Here is a tiny trained network, its code and every weight. The questions are about switching its units off for an input and a class, where a switched-off unit gives its printed mean instead of its output.

import numpy as np


def w(rows, s, z=0):
    codes = np.array(rows[::2]) - 128.0
    scale = np.full(codes.shape[1], s)
    scale[-1] = z or s
    return codes * scale


def norm(h):
    return h / np.sqrt((h * h).mean(-1, keepdims=True) + 1e-5)


def f(y):
    return y / 2 * (1 + np.tanh(0.7978845608 * (y + 0.044715 * y**3)))


def log_softmax(a):
    a = a - a.max(-1, keepdims=True)
    return a - np.log(np.exp(a).sum(-1, keepdims=True))


def net(x, mask):
    res = np.array(x, float).reshape(1, 4) / 4 @ E
    u = 0
    for l in range(4):
        y = f(norm(res) @ A[l][:, :-1].T + A[l][:, -1])
        res = res + np.where(mask[u : u + 4], y, B[l][:, -1]) @ B[l][:, :-1]
        u += 4
    return log_softmax(norm(res)[-1] @ U[:, :-1].T + U[:, -1])


A, B = {}, {}
E = w([
[72,112,60,130,62,254,153,145,102],'x0',
[132,179,210,107,91,59,140,131,88],'x1',
[95,147,120,44,169,121,154,180,161],'x2',
[75,195,164,120,152,102,92,87,156],'x3',
],0.0086)
A[0] = w([
[134,189,110,113,165,89,152,101,95,4],'L0N1',
[37,255,195,80,144,121,86,13,134,84],'L0N2',
[122,185,187,5,70,121,186,171,99,97],'L0N3',
[212,18,104,76,133,100,181,74,52,104],'L0N4',
],0.0053,0.0023)
B[0] = w([
[119,26,129,143,2,151,164,236,129,119],'L0N1',
[160,129,106,182,147,173,133,103,124,252],'L0N2',
[54,210,90,127,177,136,106,62,129,212],'L0N3',
[217,101,105,186,218,120,194,153,157,182],'L0N4',
],0.0096,0.0041)
A[1] = w([
[166,230,162,22,177,41,104,142,103,157],'L1N1',
[136,9,141,192,110,169,133,122,176,47],'L1N2',
[156,133,139,82,105,196,111,116,3,59],'L1N3',
[50,92,132,64,40,241,107,247,193,245],'L1N4',
],0.0063,0.0012)
B[1] = w([
[10,80,88,87,71,128,38,133,123,253],'L1N1',
[2,141,125,191,145,142,146,223,105,204],'L1N2',
[193,167,194,137,140,85,122,163,116,161],'L1N3',
[130,117,150,46,78,120,93,124,95,239],'L1N4',
],0.0083,0.004)
A[2] = w([
[194,80,102,76,191,127,145,132,106,6],'L2N1',
[151,134,100,207,55,1,177,182,59,55],'L2N2',
[102,10,105,186,89,94,162,122,85,205],'L2N3',
[98,167,152,162,77,155,61,89,50,25],'L2N4',
],0.0073,0.0013)
B[2] = w([
[172,254,111,156,137,76,194,76,168,147],'L2N1',
[131,171,120,61,143,136,83,104,156,202],'L2N2',
[157,46,144,171,115,56,79,151,195,207],'L2N3',
[205,143,211,115,110,153,116,100,68,253],'L2N4',
],0.0086,0.0048)
A[3] = w([
[25,254,116,168,76,121,96,17,94,248],'L3N1',
[146,152,92,162,232,166,73,152,154,144],'L3N2',
[62,165,88,45,192,176,74,119,129,252],'L3N3',
[158,56,196,116,78,33,76,106,135,24],'L3N4',
],0.0071,0.0021)
B[3] = w([
[99,92,113,104,162,100,190,87,154,254],'L3N1',
[90,161,105,27,31,160,196,128,85,166],'L3N2',
[53,35,80,13,164,69,255,35,113,214],'L3N3',
[77,228,89,161,173,248,68,191,246,174],'L3N4',
],0.0088,0.0087)
U = w([
[131,38,64,200,88,127,120,208,103,92],'0',
[168,82,182,91,61,148,107,130,42,108],'1',
[134,191,164,168,166,118,3,138,176,171],'2',
[233,136,94,148,188,44,192,148,154,130],'3',
[55,77,79,38,162,86,181,58,101,184],'4',
[145,192,218,176,152,128,119,2,89,119],'5',
[130,156,148,132,144,77,116,157,80,2],'6',
],0.012,0.0057)

Each question gives the input, the list of numbers given to net, and the class t.
The units are the neurons (one row each of A and B). Each row of codes is followed by its name. A weight is (code - 128) times the scale printed after its matrix; where a second scale follows, it is the last column's (A, B and U).
mask holds one flag per neuron, layer by layer. A switched-off neuron (its flag False) gives its mean, the last column of its row in B, instead of its output. The means were averaged over made-up inputs and are rounded, as every weight is.
A unit's drop is (log p(t) with every unit on - log p(t) with that unit switched off) / (log p(t) with every unit on - log p(t) with every unit switched off).
The circuit of an input: a set's keep is (log p(t) with only the set's units on - log p(t) with every unit switched off) / (log p(t) with every unit on - log p(t) with every unit switched off). Starting from the 12 units with the biggest drops (on a tie, the unit counted first), units are removed one at a time, each time the one whose removal leaves the highest keep (on an exact tie, the one counted first), for as long as the keep stays at least 0.8.
circuit, biggest first: the units of the circuit, biggest drop first
k most important neurons: the k neurons with the biggest drops, biggest first
top k neurons in layer l: the k neurons of layer l with the biggest drops, biggest first
drop when u is switched off: that unit's drop, to one decimal
input [2,7,-2,-6], class 3: circuit, biggest first : [L0N4, L1N1]
input [-4,7,-7,0], class 2: circuit, biggest first : [L3N4]
input [-5,-5,-4,0], class 2: 4 most important neurons : [L3N3, L0N3, L0N2, L3N1]
input [-6,-3,-5,-3], class 3: 2 most important neurons : [L0N4, L1N1]
input [-1,-1,-4,3], class 5: 2 most important neurons : [L1N1, L3N3]
input [-4,-8,-1,-8], class 3: 3 most important neurons : [L0N4, L2N1, L1N1]
input [1,-5,-1,-6], class 0: 2 most important neurons : [L1N2, L3N3]
input [-5,0,-7,5], class 2: 3 most important neurons : [L3N4, L0N3, L3N3]
input [7,8,-3,-1], class 5: 2 most important neurons : [L2N4, L0N3]
input [8,3,-7,-5], class 2: 2 most important neurons : [L3N3, L2N3]
input [-7,6,-7,5], class 2: 2 most important neurons : [L3N4, L3N3]
input [7,-8,1,-6], class 0: circuit, biggest first : [L0N3, L2N3, L3N3]
input [2,-5,-7,8], class 5: 2 most important neurons : [L2N4, L3N3]
input [0,-4,-8,-1], class 0: 2 most important neurons : [L1N2, L1N4]
input [7,4,-4,3], class 1: circuit, biggest first : [L2N4]
input [-4,3,-6,3], class 2: top 2 neurons in layer 3 : [L3N4, L3N3]
input [7,-4,0,-3], class 0: top 2 neurons in layer 2 : [L2N2, L2N3]
input [7,1,1,-5], class 1: top 2 neurons in layer 1 : [L1N4, L1N3]
input [-5,4,-2,3], class 2: top 2 neurons in layer 3 : [L3N4, L3N3]
input [4,0,-4,8], class 5: circuit, biggest first : [L2N4]
input [-3,-4,-3,-8], class 3: drop when L2N1 is switched off : 0.2
input [-1,-3,-1,-5], class 3: drop when L0N4 is switched off : 0.9
